W = [107 154 136 107 130 127 128 145]
W[0] => 107
W[7] => 145
W[4] => 130

grid =
array([[132, 127, 122, 106, 127],
       [128, 136, 132, 153, 129],
       [130, 135, 133, 148, 129]])
grid[0,0] -> 132
grid[1,3] -> 153
grid[2,3] -> 148
grid[1,1] -> 136
grid[1] -> [128, 136, 132, 153, 129]
grid[2,2] -> 133
grid[1,4] -> 129

x = [152 134 131 118 133 139 136 117 120 131 137 149 129 122 122 125]
x[-16]	152
x[15]	125
x[-9]	117
x[3]	118
x[8]	120

data = [131 117 133 129 124 105 148 129]
data[0] => 131
data[2] => 133
data[7] => 129
data[6] => 148

arr =
[[103 130 138 133 151 131 109 124 118 105 136 111 105]
 [116 154 143 125 102 126 148 123 147 108 122 120 152]
 [149 116 127 103 115 125 147 127 128 153 103 134 108]
 [129 111 102 108 129 145 130 145 112 131 150 107 105]
 [150 116 109 112 111 127 121 136 121 122 105 131 112]
 [152 105 106 110 122 146 127 114 114 123 129 145 122]
 [105 153 130 117 119 152 119 142 105 146 151 123 119]
 [151 112 124 111 152 109 151 148 115 148 143 108 106]
 [146 106 122 138 107 117 142 107 117 135 103 106 103]
 [122 127 134 150 131 104 126 102 135 118 108 120 120]]
arr[0, 0] = 103
arr[:, 6] = [109, 148, 147, 130, 121, 127, 119, 151, 142, 126]
arr[0, 7] = 124
arr[4] = [150, 116, 109, 112, 111, 127, 121, 136, 121, 122, 105, 131, 112]
arr[3, 5] = 145
arr[5, 11] = 145
arr[1] = [116, 154, 143, 125, 102, 126, 148, 123, 147, 108, 122, 120, 152]
arr[1, 3] = 125
arr[8, 1] = 106
arr[:, 9] = [105, 108, 153, 131, 122, 123, 146, 148, 135, 118]
arr[3, 7] = 145
arr[4, 10] = 105
arr[1, 1] = 154
arr[3, 4] = 129
arr[5, 0] = 152
arr[8, 2] = 122
arr[7] = [151, 112, 124, 111, 152, 109, 151, 148, 115, 148, 143, 108, 106]
arr[:, 5] = [131, 126, 125, 145, 127, 146, 152, 109, 117, 104]
arr[2, 8] = 128
arr[9, 0] = 122
arr[4, 3] = 112
arr[5, 5] = 146
arr[:, 1] = [130, 154, 116, 111, 116, 105, 153, 112, 106, 127]
arr[9, 4] = 131
arr[:, 10] = [136, 122, 103, 150, 105, 129, 151, 143, 103, 108]
arr[8, 0] = 146
arr[1, 11] = 120
arr[5, 2] = 106
arr[0] = [103, 130, 138, 133, 151, 131, 109, 124, 118, 105, 136, 111, 105]
arr[0, 9] = 105
arr[7, 0] = 151
arr[2, 10] = 103
arr[5, 3] = 110
arr[:, 2] = [138, 143, 127, 102, 109, 106, 130, 124, 122, 134]
arr[2, 5] = 125
arr[3, 11] = 107
arr[1, 8] = 147
arr[6, 4] = 119

a = [139, 143, 123, 130, 122, 122, 122, 102, 119, 137]
a[0] = 139
a[7] = 102
a[9] = 137
a[6] = 122

B =
[[127 126 125 140 119 137 145 139]
 [153 128 150 139 124 105 142 104]
 [117 147 120 153 115 152 147 155]
 [134 136 135 128 138 127 120 126]
 [134 135 134 149 116 129 150 131]
 [146 129 145 134 130 112 134 111]
 [109 129 110 117 140 156 114 157]
 [116 120 114 129 124 148 137 152]
 [120 144 123 143 124 147 136 149]]
B[-9, -8] = 127
B[-7, 3] = 153
B[-2, -2] = 137
B[-5] = [134, 135, 134, 149, 116, 129, 150, 131]
B[:, 7] = [139, 104, 155, 126, 131, 111, 157, 152, 149]
B[-5, -4] = 116
B[3, -2] = 120
B[-8, -4] = 124
B[7, -1] = 152
B[7, -4] = 124
B[2, -4] = 115
B[-1, 2] = 123
B[6, 7] = 157
B[-1, -8] = 120
B[3, -3] = 127
B[:, -7] = [126, 128, 147, 136, 135, 129, 129, 120, 144]
B[-7, -8] = 117
B[-8] = [153, 128, 150, 139, 124, 105, 142, 104]
B[3, 4] = 138
B[:, -3] = [137, 105, 152, 127, 129, 112, 156, 148, 147]
B[-9] = [127, 126, 125, 140, 119, 137, 145, 139]
B[-3, -5] = 117
B[7, -8] = 116
B[1, 2] = 150
B[:, 6] = [145, 142, 147, 120, 150, 134, 114, 137, 136]
B[:, 4] = [119, 124, 115, 138, 116, 130, 140, 124, 124]
B[-2, -3] = 148

X =
[[131 133 137 130 124 133 133 129 129 127 125 131 126 133 125 130]
 [135 118 135 116 139 117 140 142 123 124 133 117 119 136 136 142]
 [119 125 119 121 124 122 123 130 119 133 126 124 127 123 135 132]
 [131 131 110 122 123 126 126 124 130 133 138 126 129 116 132 122]
 [132 124 131 131 131 129 126 130 141 129 139 129 124 135 122 122]
 [119 124 129 134 122 129 117 126 126 132 127 131 129 125 131 123]
 [129 134 134 135 124 132 127 125 124 123 124 132 131 128 127 127]
 [127 130 133 132 125 132 128 127 127 127 125 131 128 130 127 128]
 [128 119 109 119 133 122 128 132 138 139 139 123 122 125 129 126]
 [126 132 124 129 127 133 120 124 134 130 130 131 131 128 119 123]
 [134 136 124 128 129 129 134 130 129 125 127 129 129 130 126 133]
 [125 126 153 135 127 133 130 133 126 126 121 132 124 142 126 132]]
X[0][0] => 131
X[8][11] => 123
X[:, 4] => [124, 139, 124, 123, 131, 122, 124, 125, 133, 127, 129, 127]
X[2][7] => 130
X[1][9] => 124
X[0][7] => 129
X[9][10] => 130
X[0][13] => 133
X[6][13] => 128
X[11] => [125, 126, 153, 135, 127, 133, 130, 133, 126, 126, 121, 132, 124, 142, 126, 132]
X[11][15] => 132
X[9] => [126, 132, 124, 129, 127, 133, 120, 124, 134, 130, 130, 131, 131, 128, 119, 123]
X[7][13] => 130
X[:, 11] => [131, 117, 124, 126, 129, 131, 132, 131, 123, 131, 129, 132]
X[4][12] => 124
X[2][1] => 125
X[8][8] => 138
X[6][0] => 129
X[2][2] => 119
X[8][6] => 128
X[5][2] => 129
X[9][12] => 131
X[5][7] => 126
X[9][1] => 132
X[3][10] => 138
X[:, 5] => [133, 117, 122, 126, 129, 129, 132, 132, 122, 133, 129, 133]
X[5] => [119, 124, 129, 134, 122, 129, 117, 126, 126, 132, 127, 131, 129, 125, 131, 123]
X[8][7] => 132
X[3] => [131, 131, 110, 122, 123, 126, 126, 124, 130, 133, 138, 126, 129, 116, 132, 122]
X[:, 1] => [133, 118, 125, 131, 124, 124, 134, 130, 119, 132, 136, 126]
X[:, 0] => [131, 135, 119, 131, 132, 119, 129, 127, 128, 126, 134, 125]
X[:, 15] => [130, 142, 132, 122, 122, 123, 127, 128, 126, 123, 133, 132]
